Below is a small trained network, with its code and all its weights. Each question gives an input and a target symbol and asks what happens when units are switched off, that is, made to give their printed mean instead of their output.

import numpy as np


def w(rows, s, z=0):
    codes = np.array(rows[::2]) - 128.0
    scale = np.full(codes.shape[1], s)
    scale[-1] = z or s
    return codes * scale


def f(y):
    return y / 2 * (1 + np.tanh(0.7978845608 * (y + 0.044715 * y**3)))


def softmax(a):
    e = np.exp(a - a.max(-1, keepdims=True))
    return e / e.sum(-1, keepdims=True)


def log_softmax(a):
    a = a - a.max(-1, keepdims=True)
    return a - np.log(np.exp(a).sum(-1, keepdims=True))


def net(x, mask):
    ids = ['ΘΛΞΠΣαεζημτψω'.index(c) for c in x.split()]
    T = len(ids)
    res = E[ids] + P[:T]
    u = 0
    for l in range(2):
        q, k, v = (res @ M[l].T for M in (Q, K, V))
        z = softmax(np.where(np.tri(T) > 0, q @ k.T / 3**0.5, -1e9)) @ v
        res = res + np.where(mask[u], z, O[l][:, -1]) @ O[l][:, :-1]
        u += 1
        y = f(res @ A[l][:, :-1].T + A[l][:, -1])
        res = res + np.where(mask[u : u + 12], y, B[l][:, -1]) @ B[l][:, :-1]
        u += 12
    return log_softmax(res[-1] @ U[:, :-1].T + U[:, -1])


Q, K, V, O, A, B = {}, {}, {}, {}, {}, {}
E = w([
[211,195,185],'Θ',
[78,88,124],'Λ',
[94,120,202],'Ξ',
[101,103,130],'Π',
[99,200,152],'Σ',
[145,129,119],'α',
[103,137,79],'ε',
[111,130,80],'ζ',
[97,138,89],'η',
[120,253,148],'μ',
[105,108,92],'τ',
[123,152,127],'ψ',
[170,126,241],'ω',
],0.019)
P = w([
[201,164,82],'0',
[87,234,202],'1',
[219,106,167],'2',
[194,158,76],'3',
[115,191,220],'4',
[220,108,166],'5',
[196,159,75],'6',
[140,190,240],'7',
[220,111,172],'8',
[191,154,75],'9',
[159,191,254],'10',
[208,104,178],'11',
[191,155,74],'12',
],0.0097)
Q[0] = w([
[77,159,173],'0.h0',
[8,70,199],'0.h0',
[253,217,79],'0.h0',
],0.0056)
K[0] = w([
[188,28,186],'0.h0',
[206,7,111],'0.h0',
[105,254,210],'0.h0',
],0.0055)
V[0] = w([
[67,83,25],'0.h0',
[117,116,1],'0.h0',
[21,123,59],'0.h0',
],0.00099)
O[0] = w([
[18,5,94,2],'0.h0',
[53,22,82,26],'0.h0',
[199,175,192,53],'0.h0',
],0.0032,0.00078)
A[0] = w([
[103,153,192,26],'0.n0',
[126,192,137,203],'0.n1',
[138,149,67,71],'0.n2',
[107,219,48,170],'0.n3',
[134,149,65,71],'0.n4',
[125,167,177,45],'0.n5',
[156,178,138,57],'0.n6',
[82,131,142,227],'0.n7',
[192,11,184,164],'0.n8',
[125,66,70,156],'0.n9',
[64,202,248,254],'0.n10',
[33,142,102,198],'0.n11',
],0.013,0.0068)
B[0] = w([
[2,140,195,139],'0.n0',
[199,109,134,186],'0.n1',
[39,224,101,127],'0.n2',
[111,193,153,170],'0.n3',
[11,233,78,127],'0.n4',
[3,73,155,142],'0.n5',
[169,79,147,139],'0.n6',
[203,103,168,159],'0.n7',
[152,232,91,153],'0.n8',
[61,80,24,132],'0.n9',
[255,109,44,249],'0.n10',
[213,99,208,144],'0.n11',
],0.0093,0.016)
Q[1] = w([
[68,44,254],'1.h0',
[131,194,199],'1.h0',
[52,74,165],'1.h0',
],0.0089)
K[1] = w([
[172,98,129],'1.h0',
[176,106,251],'1.h0',
[111,132,120],'1.h0',
],0.015)
V[1] = w([
[132,168,22],'1.h0',
[154,67,189],'1.h0',
[16,253,110],'1.h0',
],0.0045)
O[1] = w([
[253,112,106,254],'1.h0',
[120,105,97,55],'1.h0',
[77,129,121,116],'1.h0',
],0.006,0.0048)
A[1] = w([
[173,45,146,233],'1.n0',
[169,75,109,115],'1.n1',
[87,114,157,126],'1.n2',
[179,144,27,96],'1.n3',
[80,107,165,155],'1.n4',
[142,164,198,255],'1.n5',
[87,111,145,108],'1.n6',
[77,8,145,252],'1.n7',
[157,176,208,97],'1.n8',
[84,147,99,116],'1.n9',
[172,52,114,177],'1.n10',
[128,156,177,50],'1.n11',
],0.014,0.0082)
B[1] = w([
[127,213,179,233],'1.n0',
[87,169,127,203],'1.n1',
[219,101,247,126],'1.n2',
[6,19,155,253],'1.n3',
[207,87,238,126],'1.n4',
[219,148,45,184],'1.n5',
[228,79,219,126],'1.n6',
[197,246,174,128],'1.n7',
[185,36,120,170],'1.n8',
[78,81,198,130],'1.n9',
[94,162,153,223],'1.n10',
[189,38,173,123],'1.n11',
],0.011,0.026)
U = w([
[243,170,255,108],'Θ',
[159,217,156,254],'Λ',
[79,157,207,123],'Ξ',
[106,183,96,139],'Π',
[126,72,178,164],'Σ',
[107,119,123,132],'α',
[50,133,125,76],'ε',
[51,142,132,82],'ζ',
[95,197,58,124],'η',
[141,23,176,19],'μ',
[51,80,116,58],'τ',
[213,190,47,238],'ψ',
[124,58,203,90],'ω',
],0.0094,0.0084)

Each question gives the input, a string of symbols that net reads in full, and the target symbol t.
The units are the heads (3 rows each of Q, K, V and O) and the neurons (one row each of A and B). Each row of codes is followed by its name. A weight is (code - 128) times the scale printed after its matrix; where a second scale follows, it is the last column's (O, A, B and U).
mask holds one flag per unit, layer by layer, with each layer's heads first. A switched-off unit (its flag False) gives its mean, the last column of its rows in O or B, instead of its output. The means were averaged over made-up inputs and are rounded, as every weight is.
A unit's drop is (log p(t) with every unit on - log p(t) with that unit switched off) / (log p(t) with every unit on - log p(t) with every unit switched off).
The circuit of an input: a set's keep is (log p(t) with only the set's units on - log p(t) with every unit switched off) / (log p(t) with every unit on - log p(t) with every unit switched off). Starting from the 12 units with the biggest drops (on a tie, the unit counted first), units are removed one at a time, each time the one whose removal leaves the highest keep (on an exact tie, the one counted first), for as long as the keep stays at least 0.8.
units of the circuit, in order: the units of the circuit, biggest drop first
unit that matters most: the unit with the biggest drop
top k neurons: the k neurons with the biggest drops, biggest first
k most important neurons of layer l: the k neurons of layer l with the biggest drops, biggest first
drop of u: that unit's drop, to one decimal
input Ξ ω τ Σ ζ, target Θ: top 2 neurons -> [0.n11 0.n10]
input ψ Ξ Ξ Λ ψ Ξ Λ, target Λ: units of the circuit, in order -> [0.n10 1.n3]
input ψ μ ψ ψ Σ, target Θ: 2 most important neurons of layer 0 -> [0.n11 0.n0]
input Ξ α μ η τ ψ Λ ζ, target Θ: top 3 neurons -> [0.n11 0.n9 0.n8]
input η Ξ ω, target μ: top 3 neurons -> [0.n8 0.n10 1.n3]
input τ Λ τ Ξ ψ η τ Ξ ψ τ α, target Ξ: top 2 neurons -> [0.n10 1.n3]
input ψ μ α, target ψ: units of the circuit, in order -> [0.n10 1.n3 1.n5]
input ζ ζ Λ Ξ ψ Ξ ψ Ξ Ξ ψ ε, target Θ: 3 most important neurons of layer 0 -> [0.n9 0.n11 0.n8]
input ζ ψ ψ μ ε, target Θ: unit that matters most -> 0.n11
input ζ Π ψ ψ τ, target Θ: 3 most important neurons of layer 0 -> [0.n11 0.n7 0.n9]
input μ Σ ψ Ξ ψ Θ μ, target μ: top 3 neurons -> [1.n3 0.n10 0.n3]
input Ξ ε τ α ψ ψ ψ η, target Θ: top 3 neurons -> [0.n11 0.n9 1.n0]
input Λ ψ ω, target μ: top 4 neurons -> [0.n8 1.n3 0.n10 1.n8]
input μ Ξ μ μ ψ, target Θ: unit that matters most -> 1.n0
input Σ ψ τ τ Λ, target Θ: top 3 neurons -> [0.n11 0.n7 1.n0]
input ε τ ζ Ξ μ ψ Λ Λ, target Λ: 4 most important neurons of layer 0 -> [0.n10 0.n11 0.n3 0.n1]
input η η τ Ξ Λ, target Θ: 2 most important neurons of layer 1 -> [1.n0 1.n3]
input ψ τ Λ Π τ, target Λ: 2 most important neurons of layer 0 -> [0.n11 0.n10]
input τ Π Π Λ Λ τ Ξ ψ α μ, target μ: drop of 1.n3 -> 0.7
input ψ Ξ Ξ Θ Π α ψ Λ ε Λ ψ, target Ξ: drop of 1.n3 -> 1.0
input ψ ψ μ Ξ τ, target Θ: drop of 1.n0 -> 0.2
input Ξ ψ τ ψ τ, target Λ: drop of 1.n3 -> 0.3
